[[  8  -1  12 -12   9  -1 -22]
 [ -9   8 -19 -48  -2  -6  11]
 [ -2 -19  27  14  -5 -24 -27]
 [-27 -18  45  -4  10 -21  15]
 [ -5   8  13  16   1 -12  28]
 [ -2  11  -1  -7  11 -15  10]
 [-17 -16  25   8  14   7  -2]
 [ -2  -9  41  -1  26  12  41]
 [ -2 -17 -18 -59 -12   4   1]
 [ 10  -3  22  50   8   6 -25]
 [  9  16  -7  -3 -11  -7  -9]]
|
[[-22  -1   9 -12  12  -1   8]
 [ 11  -6  -2 -48 -19   8  -9]
 [-27 -24  -5  14  27 -19  -2]
 [ 15 -21  10  -4  45 -18 -27]
 [ 28 -12   1  16  13   8  -5]
 [ 10 -15  11  -7  -1  11  -2]
 [ -2   7  14   8  25 -16 -17]
 [ 41  12  26  -1  41  -9  -2]
 [  1   4 -12 -59 -18 -17  -2]
 [-25   6   8  50  22  -3  10]
 [ -9  -7 -11  -3  -7  16   9]]

[[ -8   7 -32 -16 -39 -32 -30  10 -10]
 [-14 -13  15  -2  43  19 -28   8  13]
 [ 20  31   5  12  17   3  38  24  -6]
 [ 10 -23  20  16 -16  12  32 -57   2]
 [ 17  34  -3   8  12  -4  28  32  -5]
 [-18 -22  16  -3  41  22 -30  -1  13]
 [  9 -11   7  11 -17   1  23 -44   0]
 [-14  -1 -28 -16 -27 -23 -36   6  -5]]
|
[[-10  10 -30 -32 -39 -16 -32   7  -8]
 [ 13   8 -28  19  43  -2  15 -13 -14]
 [ -6  24  38   3  17  12   5  31  20]
 [  2 -57  32  12 -16  16  20 -23  10]
 [ -5  32  28  -4  12   8  -3  34  17]
 [ 13  -1 -30  22  41  -3  16 -22 -18]
 [  0 -44  23   1 -17  11   7 -11   9]
 [ -5   6 -36 -23 -27 -16 -28  -1 -14]]

[[-52   5  -6  30 -33 -47 -45]
 [-56 -58   2  50  33   7   1]
 [-24  15   9   9  35  -4 -33]]
|
[[-45 -47 -33  30  -6   5 -52]
 [  1   7  33  50   2 -58 -56]
 [-33  -4  35   9   9  15 -24]]

[[ 52  64  21]
 [ 56  49  22]
 [ 44  53  19]
 [ 51  55  23]
 [-10 -27 -60]
 [ -7  -5 -42]]
|
[[ 21  64  52]
 [ 22  49  56]
 [ 19  53  44]
 [ 23  55  51]
 [-60 -27 -10]
 [-42  -5  -7]]

[[ 44  20 -47  48  42   0 -52]
 [ 44  -2 -46  42  50  14 -40]
 [ 21 -15 -44  41  37  30 -35]
 [ 28 -41 -42  43  39  38 -22]
 [ 37  51  32  -3 -37 -31 -26]
 [ 59  33 -11  25  10 -37 -41]]
|
[[-52   0  42  48 -47  20  44]
 [-40  14  50  42 -46  -2  44]
 [-35  30  37  41 -44 -15  21]
 [-22  38  39  43 -42 -41  28]
 [-26 -31 -37  -3  32  51  37]
 [-41 -37  10  25 -11  33  59]]

[[ 28  68  14  13  12  -7  -9   5   0  -6]
 [  0  11  16  16  15  -7  -6   6   1  -5]
 [-27 -54   8  11   6   2   8   4   4   2]
 [ 30  63   0  -2  -1  -3 -11  -1  -2  -3]
 [ 26  50  -8 -12  -8  -1  -9  -5  -4  -2]
 [  7   6 -15 -13 -12   6   4  -4  -2   5]
 [-28 -65 -10  -8  -7   4   8  -2   1   4]]
|
[[ -6   0   5  -9  -7  12  13  14  68  28]
 [ -5   1   6  -6  -7  15  16  16  11   0]
 [  2   4   4   8   2   6  11   8 -54 -27]
 [ -3  -2  -1 -11  -3  -1  -2   0  63  30]
 [ -2  -4  -5  -9  -1  -8 -12  -8  50  26]
 [  5  -2  -4   4   6 -12 -13 -15   6   7]
 [  4   1  -2   8   4  -7  -8 -10 -65 -28]]

[[ 55  27 -34  -7]
 [ 33  -9 -27 -25]
 [-18 -28   8 -14]
 [-57 -28  35   8]
 [ 51  15 -34 -14]
 [ 54  28 -33  -6]
 [ 28  27 -17   7]
 [-39   1  29  22]
 [-25  11  20  22]
 [ 17  29  -8  15]
 [ 51  34 -29   0]]
|
[[ -7 -34  27  55]
 [-25 -27  -9  33]
 [-14   8 -28 -18]
 [  8  35 -28 -57]
 [-14 -34  15  51]
 [ -6 -33  28  54]
 [  7 -17  27  28]
 [ 22  29   1 -39]
 [ 22  20  11 -25]
 [ 15  -8  29  17]
 [  0 -29  34  51]]

[[ 24 -39 -28  57]
 [ 22   2  29  40]
 [ 25  16  -4 -66]
 [ 31  -7  72 -59]
 [ 20  53 -23  -4]
 [ 16 -25 -34  34]
 [ 53  17  50  49]
 [ 38  57  62  -4]
 [ 38   2  51 -13]]
|
[[ 57 -28 -39  24]
 [ 40  29   2  22]
 [-66  -4  16  25]
 [-59  72  -7  31]
 [ -4 -23  53  20]
 [ 34 -34 -25  16]
 [ 49  50  17  53]
 [ -4  62  57  38]
 [-13  51   2  38]]

[[-10 -33  58  37   3  36  10  -9   9 -37  -9  10  13  37  53 -10]
 [ 14  33 -46 -33 -13 -33   0  14   0  43  14   0   0 -32 -43  14]
 [ -7  11 -16  15  45  14 -35  -7 -33  16  -7 -37 -49  14 -13  -7]]
|
[[-10  53  37  13  10  -9 -37   9  -9  10  36   3  37  58 -33 -10]
 [ 14 -43 -32   0   0  14  43   0  14   0 -33 -13 -33 -46  33  14]
 [ -7 -13  14 -49 -37  -7  16 -33  -7 -35  14  45  15 -16  11  -7]]
